Below are the code and all the weights of a small trained network. Each question names an input and a target symbol and asks about switching units off, where a switched-off unit gives its printed mean instead of its output.

import numpy as np


def w(rows, s, z=0):
    codes = np.array(rows[::2]) - 128.0
    scale = np.full(codes.shape[1], s)
    scale[-1] = z or s
    return codes * scale


def f(y):
    return y / 2 * (1 + np.tanh(0.7978845608 * (y + 0.044715 * y**3)))


def softmax(a):
    e = np.exp(a - a.max(-1, keepdims=True))
    return e / e.sum(-1, keepdims=True)


def log_softmax(a):
    a = a - a.max(-1, keepdims=True)
    return a - np.log(np.exp(a).sum(-1, keepdims=True))


def net(x, mask):
    ids = ['ΓΔΘαβημτφω'.index(c) for c in x.split()]
    T = len(ids)
    res = E[ids] + P[:T]
    u = 0
    for l in range(2):
        r = res
        for j in range(2):
            rows = slice(4 * j, 4 * j + 4)
            q, k, v = (r @ M[l][rows].T for M in (Q, K, V))
            z = softmax(np.where(np.tri(T) > 0, q @ k.T / 4**0.5, -1e9)) @ v
            o = O[l][rows]
            res = res + np.where(mask[u + j], z, o[:, -1]) @ o[:, :-1]
        u += 2
        y = f(res @ A[l][:, :-1].T + A[l][:, -1])
        res = res + np.where(mask[u : u + 12], y, B[l][:, -1]) @ B[l][:, :-1]
        u += 12
    return log_softmax(res[-1] @ U[:, :-1].T + U[:, -1])


Q, K, V, O, A, B = {}, {}, {}, {}, {}, {}
E = w([
[36,239,219,103,118],'Γ',
[221,82,79,173,234],'Δ',
[85,242,199,94,167],'Θ',
[185,128,63,139,164],'α',
[104,158,25,84,79],'β',
[156,156,57,45,110],'η',
[173,227,148,203,166],'μ',
[122,122,53,82,146],'τ',
[139,248,160,132,144],'φ',
[135,32,162,184,31],'ω',
],0.013)
P = w([
[254,6,192,63,99],'0',
[89,22,143,183,160],'1',
[58,51,125,152,159],'2',
[47,71,113,152,160],'3',
[37,94,100,140,143],'4',
[30,115,84,151,134],'5',
[36,128,76,140,127],'6',
[39,146,66,143,121],'7',
[52,161,58,127,117],'8',
[81,194,56,102,116],'9',
[90,170,51,112,141],'10',
],0.0069)
Q[0] = w([
[125,44,143,222,9],'0.h0',
[119,191,116,110,165],'0.h0',
[140,92,146,163,98],'0.h0',
[143,157,128,126,76],'0.h0',
[136,174,111,194,132],'0.h1',
[143,132,115,154,68],'0.h1',
[151,61,165,79,76],'0.h1',
[113,126,70,45,136],'0.h1',
],0.011)
K[0] = w([
[199,84,254,61,78],'0.h0',
[93,133,84,176,181],'0.h0',
[237,95,59,204,184],'0.h0',
[187,91,157,154,84],'0.h0',
[124,100,109,83,202],'0.h1',
[221,101,128,37,42],'0.h1',
[105,50,125,123,175],'0.h1',
[133,207,84,113,204],'0.h1',
],0.0085)
V[0] = w([
[1,162,44,174,113],'0.h0',
[9,97,187,173,76],'0.h0',
[161,72,207,160,135],'0.h0',
[82,21,157,173,134],'0.h0',
[169,133,35,90,163],'0.h1',
[169,65,149,53,109],'0.h1',
[170,111,132,44,204],'0.h1',
[126,142,155,128,170],'0.h1',
],0.0081)
O[0] = w([
[64,128,85,232,143,247],'0.h0',
[63,96,76,172,228,28],'0.h0',
[93,22,156,86,184,35],'0.h0',
[52,134,142,86,232,238],'0.h0',
[161,103,131,144,125,170],'0.h1',
[124,47,199,32,230,117],'0.h1',
[2,91,102,114,215,4],'0.h1',
[107,116,104,116,108,46],'0.h1',
],0.0064,0.00041)
A[0] = w([
[128,159,108,90,158,126],'0.n0',
[135,170,152,129,95,49],'0.n1',
[152,160,133,114,168,108],'0.n2',
[147,149,160,133,143,114],'0.n3',
[154,102,156,154,164,144],'0.n4',
[120,10,122,155,82,253],'0.n5',
[145,148,184,166,120,141],'0.n6',
[71,125,142,151,76,84],'0.n7',
[90,112,131,166,105,103],'0.n8',
[87,134,80,153,207,163],'0.n9',
[126,175,72,83,80,142],'0.n10',
[210,131,95,149,103,243],'0.n11',
],0.014,0.0039)
B[0] = w([
[104,143,194,253,157,149],'0.n0',
[19,152,135,114,229,145],'0.n1',
[57,217,103,216,113,134],'0.n2',
[108,159,153,113,137,129],'0.n3',
[214,216,65,121,47,158],'0.n4',
[75,216,6,64,105,254],'0.n5',
[16,69,234,159,71,151],'0.n6',
[81,114,83,75,138,168],'0.n7',
[178,176,186,80,220,154],'0.n8',
[208,65,182,150,106,253],'0.n9',
[97,11,150,191,165,231],'0.n10',
[145,97,78,182,67,217],'0.n11',
],0.0058,0.0076)
Q[1] = w([
[112,156,179,76,2],'1.h0',
[183,167,189,147,156],'1.h0',
[126,232,140,45,119],'1.h0',
[148,119,80,40,138],'1.h0',
[88,201,124,108,157],'1.h1',
[108,53,160,211,181],'1.h1',
[161,169,126,179,192],'1.h1',
[121,102,76,203,75],'1.h1',
],0.0096)
K[1] = w([
[189,47,178,119,70],'1.h0',
[155,26,106,115,141],'1.h0',
[181,161,162,2,87],'1.h0',
[144,176,172,134,101],'1.h0',
[124,137,214,63,146],'1.h1',
[83,138,92,191,236],'1.h1',
[54,102,131,135,178],'1.h1',
[123,166,126,181,104],'1.h1',
],0.0093)
V[1] = w([
[205,163,49,165,64],'1.h0',
[189,39,164,115,68],'1.h0',
[127,121,65,196,130],'1.h0',
[244,118,46,157,139],'1.h0',
[59,77,137,91,102],'1.h1',
[55,107,203,109,78],'1.h1',
[67,144,205,41,124],'1.h1',
[73,46,2,107,54],'1.h1',
],0.0099)
O[1] = w([
[25,3,140,139,92,149],'1.h0',
[99,88,138,198,163,148],'1.h0',
[127,110,111,77,122,135],'1.h0',
[15,65,174,153,151,141],'1.h0',
[202,119,143,205,135,161],'1.h1',
[180,131,92,237,83,127],'1.h1',
[204,77,152,94,53,104],'1.h1',
[165,107,137,131,240,255],'1.h1',
],0.0078,0.0068)
A[1] = w([
[110,137,173,137,72,106],'1.n0',
[95,128,176,143,197,61],'1.n1',
[154,118,162,79,146,119],'1.n2',
[195,146,143,206,88,115],'1.n3',
[201,105,136,68,91,2],'1.n4',
[60,147,185,183,140,120],'1.n5',
[130,209,142,136,121,126],'1.n6',
[118,151,119,11,156,164],'1.n7',
[116,196,97,195,180,138],'1.n8',
[171,105,49,141,157,73],'1.n9',
[142,183,99,102,190,70],'1.n10',
[141,101,98,174,178,59],'1.n11',
],0.011,0.0062)
B[1] = w([
[152,172,144,133,230,177],'1.n0',
[187,168,142,184,93,192],'1.n1',
[171,197,163,91,201,153],'1.n2',
[67,191,157,126,139,226],'1.n3',
[87,2,130,80,138,173],'1.n4',
[189,208,148,62,86,248],'1.n5',
[65,32,140,149,109,167],'1.n6',
[83,215,88,156,77,193],'1.n7',
[132,73,195,29,105,254],'1.n8',
[198,160,148,158,103,245],'1.n9',
[24,103,212,159,77,193],'1.n10',
[124,107,122,186,171,210],'1.n11',
],0.0077,0.009)
U = w([
[160,162,232,123,112,75],'Γ',
[44,200,124,99,172,160],'Δ',
[172,133,111,97,49,167],'Θ',
[60,75,154,83,153,132],'α',
[132,75,174,193,155,2],'β',
[169,50,167,107,128,104],'η',
[106,87,50,125,87,139],'μ',
[162,129,125,48,212,201],'τ',
[195,184,2,115,108,214],'φ',
[207,160,129,148,198,180],'ω',
],0.0095,0.005)

Each question gives the input, a string of symbols that net reads in full, and the target symbol t.
The units are the heads (4 rows each of Q, K, V and O) and the neurons (one row each of A and B). Each row of codes is followed by its name. A weight is (code - 128) times the scale printed after its matrix; where a second scale follows, it is the last column's (O, A, B and U).
mask holds one flag per unit, layer by layer, with each layer's heads first. A switched-off unit (its flag False) gives its mean, the last column of its rows in O or B, instead of its output. The means were averaged over made-up inputs and are rounded, as every weight is.
A unit's drop is (log p(t) with every unit on - log p(t) with that unit switched off) / (log p(t) with every unit on - log p(t) with every unit switched off).
The circuit of an input: a set's keep is (log p(t) with only the set's units on - log p(t) with every unit switched off) / (log p(t) with every unit on - log p(t) with every unit switched off). Starting from the 12 units with the biggest drops (on a tie, the unit counted first), units are removed one at a time, each time the one whose removal leaves the highest keep (on an exact tie, the one counted first), for as long as the keep stays at least 0.8.
circuit, biggest first: the units of the circuit, biggest drop first
unit that matters most: the unit with the biggest drop
k most important neurons: the k neurons with the biggest drops, biggest first
k most important neurons of layer l: the k neurons of layer l with the biggest drops, biggest first
heads that matter: for each layer, one digit per head in row order, 1 if its drop is at least 0.15 and else 0, layers parted by /
input ω η α Δ η ω α Δ η Θ, target Γ: heads that matter : 00 / 00
input ω ω ω φ α Γ Δ β, target Δ: 2 most important neurons : 1.n10, 1.n7
input μ α μ Γ β, target Γ: 3 most important neurons of layer 1 : 1.n10, 1.n8, 1.n9
input η α Δ, target α: circuit, biggest first : 1.h0
input α α η α ω ω α η β Δ ω, target α: circuit, biggest first : 1.h0, 0.h0, 0.n5
input α α β Δ τ ω, target α: circuit, biggest first : 0.h0, 1.h0, 0.n5
input η Γ φ Θ α, target Θ: heads that matter : 00 / 11
input Γ β φ Γ β ω β τ, target β: circuit, biggest first : 0.h0, 0.n10, 0.n5, 0.n9
input ω ω φ η β β, target β: heads that matter : 10 / 01
input ω ω Θ β α ω β φ α, target φ: heads that matter : 11 / 10
input η ω Θ β φ Δ, target φ: circuit, biggest first : 1.h0, 0.n4
input Γ η μ φ τ α ω, target Θ: 2 most important neurons : 0.n5, 0.n10
input μ β Γ Δ Θ ω ω η τ φ τ, target φ: 3 most important neurons of layer 0 : 0.n1, 0.n9, 0.n2
input α ω α ω Θ β φ ω η μ η, target μ: heads that matter : 10 / 10
input ω ω ω β β ω α ω μ, target Γ: heads that matter : 00 / 00
input β Θ φ Γ ω β τ ω, target Δ: heads that matter : 10 / 01
input α ω α η ω α β ω β ω Γ, target Γ: unit that matters most : 1.n5
input Δ Θ τ φ ω ω β, target ω: heads that matter : 00 / 10
input Θ η β ω ω τ, target ω: circuit, biggest first : 1.h1, 0.n5
input ω Δ Δ Θ, target Γ: heads that matter : 00 / 10
input Δ α ω Γ ω, target η: circuit, biggest first : 0.h0, 1.h1, 1.n4
input ω Γ β α Δ ω α η Θ Γ α, target Γ: heads that matter : 00 / 11
input Γ Γ φ α μ η, target μ: most important neuron of layer 0 : 0.n10
input μ ω β, target ω: heads that matter : 10 / 01
